Below is a small trained network, with its code and all its weights. Each question gives an input and a target symbol and asks what happens when units are switched off, that is, made to give their printed mean instead of their output.

import numpy as np


def w(rows, s, z=0):
    codes = np.array(rows[::2]) - 128.0
    scale = np.full(codes.shape[1], s)
    scale[-1] = z or s
    return codes * scale


def softmax(a):
    e = np.exp(a - a.max(-1, keepdims=True))
    return e / e.sum(-1, keepdims=True)


def log_softmax(a):
    a = a - a.max(-1, keepdims=True)
    return a - np.log(np.exp(a).sum(-1, keepdims=True))


def net(x, mask):
    ids = ['αβδεζηθλμξφψω'.index(c) for c in x.split()]
    T = len(ids)
    res = E[ids] + P[:T]
    u = 0
    for l in range(3):
        r = res
        for j in range(2):
            rows = slice(3 * j, 3 * j + 3)
            q, k, v = (r @ M[l][rows].T for M in (Q, K, V))
            z = softmax(np.where(np.tri(T) > 0, q @ k.T / 3**0.5, -1e9)) @ v
            o = O[l][rows]
            res = res + np.where(mask[u + j], z, o[:, -1]) @ o[:, :-1]
        u += 2
    return log_softmax(res[-1] @ U[:, :-1].T + U[:, -1])


Q, K, V, O = {}, {}, {}, {}
E = w([
[160,75,125,129,203],'α',
[163,197,98,90,175],'β',
[59,95,130,99,185],'δ',
[127,233,138,167,158],'ε',
[97,120,185,188,208],'ζ',
[108,4,43,119,137],'η',
[10,126,42,76,91],'θ',
[177,148,30,81,126],'λ',
[99,183,69,187,100],'μ',
[213,97,84,184,162],'ξ',
[59,63,129,206,159],'φ',
[9,183,129,142,133],'ψ',
[143,125,4,116,90],'ω',
],0.0039)
P = w([
[140,115,144,109,105],'0',
[150,115,82,171,25],'1',
[57,148,161,120,135],'2',
[127,123,68,82,120],'3',
[108,137,88,197,103],'4',
[82,136,96,60,173],'5',
[118,138,59,221,119],'6',
[80,141,82,75,199],'7',
[115,139,41,230,141],'8',
[72,147,68,88,220],'9',
[117,145,22,243,159],'10',
[60,158,67,109,244],'11',
[188,137,2,195,195],'12',
],0.0076)
Q[0] = w([
[129,126,108,131,140],'L0H1',
[142,127,187,100,100],'L0H1',
[153,132,157,153,101],'L0H1',
[105,144,131,187,138],'L0H2',
[162,97,185,134,3],'L0H2',
[98,138,222,70,110],'L0H2',
],0.043)
K[0] = w([
[135,127,115,126,150],'L0H1',
[148,111,169,119,55],'L0H1',
[142,123,178,95,120],'L0H1',
[154,124,59,93,144],'L0H2',
[163,105,223,25,71],'L0H2',
[159,119,155,190,5],'L0H2',
],0.032)
V[0] = w([
[73,87,184,160,148],'L0H1',
[91,128,132,28,180],'L0H1',
[139,150,209,108,165],'L0H1',
[94,105,32,89,103],'L0H2',
[143,252,108,116,109],'L0H2',
[249,100,131,94,147],'L0H2',
],0.021)
O[0] = w([
[135,209,107,111,60,108],'L0H1',
[61,151,197,45,160,156],'L0H1',
[40,118,91,116,75,32],'L0H1',
[213,126,206,84,145,253],'L0H2',
[91,4,179,167,94,150],'L0H2',
[102,85,87,98,236,27],'L0H2',
],0.015,0.0072)
Q[1] = w([
[112,164,155,145,139],'L1H1',
[134,121,135,100,125],'L1H1',
[129,126,131,137,116],'L1H1',
[135,124,88,153,139],'L1H2',
[48,101,103,107,161],'L1H2',
[120,98,5,184,119],'L1H2',
],0.02)
K[1] = w([
[164,131,99,157,129],'L1H1',
[101,136,122,121,146],'L1H1',
[124,135,129,157,134],'L1H1',
[96,137,161,82,108],'L1H2',
[189,137,195,144,98],'L1H2',
[67,150,252,40,127],'L1H2',
],0.016)
V[1] = w([
[157,137,144,186,139],'L1H1',
[29,167,171,88,143],'L1H1',
[140,64,39,6,72],'L1H1',
[108,133,180,93,88],'L1H2',
[84,89,118,154,144],'L1H2',
[144,124,207,116,135],'L1H2',
],0.013)
O[1] = w([
[114,96,85,95,108,195],'L1H1',
[87,177,123,215,104,12],'L1H1',
[177,190,254,178,207,45],'L1H1',
[143,138,212,105,100,40],'L1H2',
[146,71,109,208,117,89],'L1H2',
[117,83,205,82,151,114],'L1H2',
],0.0081,0.011)
Q[2] = w([
[54,158,175,107,143],'L2H1',
[57,151,189,187,159],'L2H1',
[95,101,135,53,144],'L2H1',
[143,168,134,169,180],'L2H2',
[103,110,168,3,129],'L2H2',
[127,106,82,166,199],'L2H2',
],0.013)
K[2] = w([
[190,96,134,39,66],'L2H1',
[189,54,59,87,51],'L2H1',
[152,113,188,99,154],'L2H1',
[144,84,126,120,195],'L2H2',
[4,219,181,146,103],'L2H2',
[147,119,64,63,183],'L2H2',
],0.011)
V[2] = w([
[165,193,115,105,192],'L2H1',
[70,152,50,38,8],'L2H1',
[78,235,195,151,154],'L2H1',
[125,185,192,244,155],'L2H2',
[153,100,137,138,225],'L2H2',
[165,11,179,3,77],'L2H2',
],0.0066)
O[2] = w([
[81,166,130,139,179,180],'L2H1',
[205,157,133,204,161,77],'L2H1',
[78,165,117,162,97,155],'L2H1',
[130,116,134,66,62,67],'L2H2',
[125,125,79,147,111,130],'L2H2',
[91,188,164,255,134,247],'L2H2',
],0.0082,0.013)
U = w([
[202,142,254,103,79,59],'α',
[122,91,25,136,191,81],'β',
[101,67,183,111,216,130],'δ',
[197,94,162,175,188,35],'ε',
[41,41,163,99,154,187],'ζ',
[39,187,92,106,210,156],'η',
[191,56,104,195,45,142],'θ',
[44,37,103,160,44,234],'λ',
[97,174,179,198,53,149],'μ',
[88,167,162,44,88,172],'ξ',
[174,224,33,182,60,84],'φ',
[47,170,27,133,81,234],'ψ',
[208,202,123,64,189,5],'ω',
],0.0034,0.0023)

Each question gives the input, a string of symbols that net reads in full, and the target symbol t.
The units are the heads (3 rows each of Q, K, V and O). Each row of codes is followed by its name. A weight is (code - 128) times the scale printed after its matrix; where a second scale follows, it is the last column's (O and U).
mask holds one flag per head, layer by layer. A switched-off head (its flag False) gives its mean, the last column of its rows in O, instead of its output. The means were averaged over made-up inputs and are rounded, as every weight is.
A unit's drop is (log p(t) with every unit on - log p(t) with that unit switched off) / (log p(t) with every unit on - log p(t) with every unit switched off).
The circuit of an input: a set's keep is (log p(t) with only the set's units on - log p(t) with every unit switched off) / (log p(t) with every unit on - log p(t) with every unit switched off). Starting from all 6 units, units are removed one at a time, each time the one whose removal leaves the highest keep (on an exact tie, the one counted first), for as long as the keep stays at least 0.8.
units of the circuit, in order: the units of the circuit, biggest drop first
unit that matters most: the unit with the biggest drop
which heads matter: for each layer, one digit per head in row order, 1 if its drop is at least 0.15 and else 0, layers parted by /
input δ θ λ ζ λ ψ β, target ξ: which heads matter => 11 / 10 / 01
input θ η ξ ζ μ θ θ δ θ μ ζ ψ ω, target μ: which heads matter => 11 / 11 / 01
input δ θ η ζ ω θ ζ η ω ε δ ψ, target ξ: units of the circuit, in order => L1H1, L0H1, L2H2, L0H2
input β θ α, target α: which heads matter => 01 / 10 / 00
input ξ λ β, target β: which heads matter => 11 / 01 / 01
input θ θ δ ψ, target μ: units of the circuit, in order => L2H2, L1H2
input η δ μ η ζ δ ξ ε, target η: units of the circuit, in order => L0H2, L2H1, L1H2, L2H2
input ψ μ ξ φ λ μ θ λ, target α: units of the circuit, in order => L0H2, L1H2
input μ ζ ε ζ μ ε ω μ ω, target ε: units of the circuit, in order => L2H1, L0H1, L2H2, L1H1
input θ μ δ λ θ ζ, target μ: which heads matter => 11 / 01 / 11
input ε ψ ζ β η ξ η ε ε ε, target θ: units of the circuit, in order => L0H2, L1H2, L2H1, L0H1
input δ ζ θ ε ε ω ζ θ φ α ε ζ φ, target ψ: units of the circuit, in order => L0H2, L1H1, L0H1
input θ φ δ φ μ, target μ: units of the circuit, in order => L1H2, L2H2
input ξ ω λ φ, target β: units of the circuit, in order => L0H2, L1H2, L0H1, L2H2
input φ φ α θ λ β ζ φ θ φ, target ω: which heads matter => 11 / 11 / 11
input φ α ω ω λ ω δ μ η α θ θ ω, target ω: which heads matter => 11 / 01 / 11
input θ ξ ψ δ λ λ δ ζ, target μ: units of the circuit, in order => L1H2, L2H2, L0H1
input β δ ζ μ β λ ω β ζ ε λ, target λ: which heads matter => 11 / 11 / 10
input μ λ μ β η θ δ, target ε: unit that matters most => L0H1
input α θ η ψ ξ δ ψ ζ ζ μ ζ λ, target ψ: which heads matter => 11 / 11 / 10
